In the rows, 128 means zero.
Each row is followed by its class number.
[125 145 125 103 136 147 156 130 155 122 120 109 120 129 127 118 114 131
 136 105 125  81 130 127 126 120 133 124 123 143 131 118 129 132 116 144
 106 104 129 134 105 128 118 143 120 113 136 124 126 144 143 100 109 133
 128 139 125 124 137 174 134] | 0
[161  59 163 101 127 133 149 138 101 234 126 109 130 123  92 115 165  89
 125  60 104 118 121 122 115 151 119 157 134 139 125 120 125 126 140  93
 167 113 115 156 178  95 118 115 132 145 101 142 136 128  73  93  88 116
 129 126 110 202  79 204 115] | 1
[109 120  68 124 118 144 173 129 177 158 139 134 138 124  76 150 133 113
 112  50 112 125 127 130  95 158 138 115 128 112 118 115 121 164  88  94
 157 168 129 130 195  53 147 115 125 146  47 123 155 109 123 139  95 119
 130 126  95 169  93 215 154] | 1
[147  99  70 117 144 141 144 131 125 168 133 124 127 132 140 111 129  90
 158 178 116  96  85 145 136 140 120 150 154 137 102 149 120 132 128 149
 119  87 109 113  99 148 110 126 123 116 131 120  93 148 165 141 120 107
 133 130  77 150 125 161 117] | 0
[132 146  54 141 150 120 182 125 117 192 133 106 124 130  84 120 145  86
  91  88 116 137 125 143 137 149 156 127 164 103  81 109 103 154 123 109
 110 172 113 107 173  78 121 103 108 130 139 117 136 138 138 115 128 122
 111 114  87 180  95  82 130] | 1
[120 104  76 133 133 137 135 106 120 108 127 156 139 116 143  96 158  58
 165  73 147 100  87 143 189  99 109 159 130  94 173 116 152 128 142 149
 153  61 134 175  95 116 122 126 155 100 120  90  96 102 138 126 164 149
 122 143 172  68 105 225 134] | 0
[119 121  96 177 128 126 171 140 129 208 132 128  99 133  76 122 167  75
 115  61 143 116  81 135 131 108 126 134 167 106  89 126 115 155  97 128
 149 149 103 113 185  64 127 108 129 133 113 109 124 131 134 117 139 144
 112 129 102 177  92 233 145] | 1
[147 147 162 222 131 106 147 145  97 252 135 113 124 113  94 175 175  68
 106 131 146 109  59 133 132 150 129 103 180  96  74 125 119 153 105 139
  89  99 102 111 159  86 127 126  96 136 102 134  87 135 131 103 112 106
 113 106 126 157 104 107 120] | 1
[139  85 166 175 114 162 129 102 133 156 133 115 131 131 128  97  95 129
 154 127 160  60 114 112 115 108 131 122 129 115  91 130 131 121 119 156
 138  37 117 139  61  75 117 139  81 123 153 109  97 147 142 126  92 125
 122 123 149  76 123 203 115] | 0
[148  93 126  97 111 151 183 120 165 149 133 126 152 123 102 145 161 131
 101  50 107 158 160 136 115 153 162 125 115 137 104 118 110 138 120  99
 144 141 130 143 167  60 135 109  96 147  99 122 164 124 121 134  69 139
 127 120  92 191 106 169 132] | 1
[120 112 114 156 130 156 170 162 153 200 136 127 131 130  82 151 138  73
 113  71 130 114  98 125  94 129 125 114 136 110  96 116 118 169  97  75
 137 144 112 122 180  39 135 114 103 139  91 118 126 114 120 120  84 123
 122 125  99 164  97 235 134] | 1
[113   4 252  55 133 156 135  34  89 236  94  66 131 146 171  19 136 136
 162   4  80   4 227 136 157  64 110 185 194 198  89 172 150  10 116 158
 189 102  62 202   4 139  80 133  88  99 184 120 180 201 135  79  72 180
  95 149 132 212 132 252 126] | 0
[140 130 137 128 118 133 137 122 151 196 136 126 128 145  57 132 162 103
 105  16 120 126 116 145 110 132 134 122 132 138 146 111 109 143 128 113
 129 147 127 150 184  72 151 104 124 146 108 122 157 112 117 106 108 118
 120 129 104 180  94 182 143] | 1
[136 103 175  96 120 114 150 139 115 204 127 116 149 132 102 155 160  70
  79  31 120 145 133 128 129 151 139 127 128 149 130 119 102 143 125 109
 104 145 116 167 175  77 116 107 124 166 122 119 151 117 118  85  88 116
 114 128  93 211  91 137 119] | 1
[138 130 197 166 130 111 171 133 133 237 147 129 133 144  79 146 186  83
 100  20 119 113  92 131 107  93 103 121 128  81 145 124 123 156  92 109
 148 170 124 132 229  29 116 123 140 144 101 117 161 112  89  83 122 140
 124 121 144 169  80 251 145] | 1
[150  47 200 104 128 124 143 131  87 151 115  79 128 133 121  59 140 156
 110   6 129 129 150 131 156 116 148 170  47 132 128 117 129 100 177 140
 146  60 148 133 141  97 127 118  99 156 176 157 158 153 109  65 124 156
 104 111 154 163  92 170 101] | 0
[136  84 151 111 133 139 153 124 152 210 128 122 146 138  76 137 185  68
 114   5 134 116 111 137 102 142 146 121 128 124 146  96 115 180 107 114
 118 106 122 155 173  46 111 106 118 143 109 123 128 115 122 112  79 116
 108 131  97 166  82 231 137] | 1
[134 123 102 148 139 129 127 119 135 151 129 126 124 122 125 151 125  97
 119 162 136  98  94 128 137 132 132 125 137 111  95 158 124 138 105 131
  95  92 113 136  95 114 115 135 110 125 123 131  94 122 137 140 115 120
 113 125 131 115 133 150 123] | 0
[140 112 145 134 140 148 149  97 158 184 110 128 131 133 127 124 119 112
  84 143 130  61 128 121  84 127 127 111 171 119 104 131 131 146 100 141
 109 101 114 139  92  97  92 142  95 133 120 121  90 138 140 135  74 111
 122 141 133 123 128 199 125] | 0
[151 117   4 124 159 126 152 109 139 244 135 137 131 147  78  96 162  25
 140 106 113  86  78 146 149 135 122 137 169  48 103 108  99 162  90 118
 140 117 136  87 182  44 145 111  87 122 131 111  91 125 129 112 113 126
 123 136  71 172  76 252 114] | 1
[116 117 114 136 141 150 142  90 135 158 136 144 123 126 134 129 122  88
 146 103 142 102 116 140 137 120 126 114 145  96 113 122 143 146 118 124
 128  85 125 139 103 106 115 123 107 122 131  96 103 117 147 140 110 119
 116 129 117 122 121 171 127] | 0
[141  84 163  72 146 113 154 114 122 188 136 133 145 126 164 142 137  77
 140  98 109  79 163 140 150 119 135 148 119  88 114 134 123 131 113 123
  94 102 111 140 133  87 104 126 122 133 157 138 129 145 127 118  84 158
 115 129 137 173 126 197 116] | 0
[132 142 141 112 136 136 120 137 162 120 139 138 145 104 161 170  99 111
 133 120 120 103 125 131 123 122 150  99 101  86  90 116 129 146 119 132
  93 100 127 130 135  84 118 157 113 134 145 125 110 136 130 170 104 160
 132 130 143 127 143 152 141] | 0
[142 134 184 141 136 147 132 112 131 182 128 117 142 149 111 150 136 140
 119 113 130 114 132 126 102 162 155 120 139 158 114  93 113 135 125 115
  87 125 117 147 122 110 120 129  92 157 123 116 131 130 126 138  56  96
 141 145 109 172 128  94 127] | 0
[123 133 157 152 114 130 146 125 159 136 129 129 127 117 122 136 100 115
 136 111 132  86 116 123 110 103 146 107 120 120  90 122 125 133 104 144
 130 138 134 123 130  93 139 139 107 146 123 122 110 135 134 132 136 151
 108 128 135 124 131 184 136] | 0
[137 123 121 161 118 133 141 136 108 187 131 118 134 139 113 127 143 106
 115 138 134 132 116 123 115 155 133 124 151 134 108 129 120 141 111 117
 115 124 114 121 146 102 134 144  92 137 114 133 111 128 123 127 105 106
 127 135 114 144 115 142 131] | 1
[140  80 140 132  86 142 168 130 142 195 143 117 148 136  98 141 161  96
 112  72 121 184 148 130  96 156 141 118 132 107 121 130 116 183  98  77
 156 148 128 151 201  65 140 107 117 152  89 123 149 116 103  98  57 110
 126 135 104 183  86 188 126] | 1
[131 109 112  95  91 137 134 114  78 146 131 121 134 143 130 111 137 124
 152 138 121 122 154 113 128 151 135 135 117 138 143 108 122 136 108 113
 149  78 130 139 111 113 119 130 111 123 130 127 102 143 138 138  89 111
 143 136 107 116 113 148 117] | 0
[137 107  99 116 141 140 170  97 144 187 129 105 131 142  91 101 146 100
 116  67 122 127 141 132 113 129 167 127 158 121 109 122 118 135 120 118
 145 129 101 129 139  71 132 120  97 141 122 113 145 134 120 113 101 113
 119 143  93 163 114 221 134] | 1
[135 119 127  98 146 134 177 105 168 161 121 114 126 113  88 113 143 123
 105   4 126 127 150 136 126 130 145 139  82 124 156 114  91 159 154 122
 122 109 144 143 172  57 141 113 108 154 132 125 128 122 101 113  87 125
 114 133 104 164  95 207 128] | 1
[132 101 208 151 133 131 135 130 126 141 130 126 134 118 124 157 129  88
 115  80 135 109  86 128 163 117 143 132 135 135 112 104 130 125 106 187
 103  97 128 160 127 102 111 125 123 133 118 118 110 134 162 118 127 139
 105 119 136 149 118 165 133] | 0
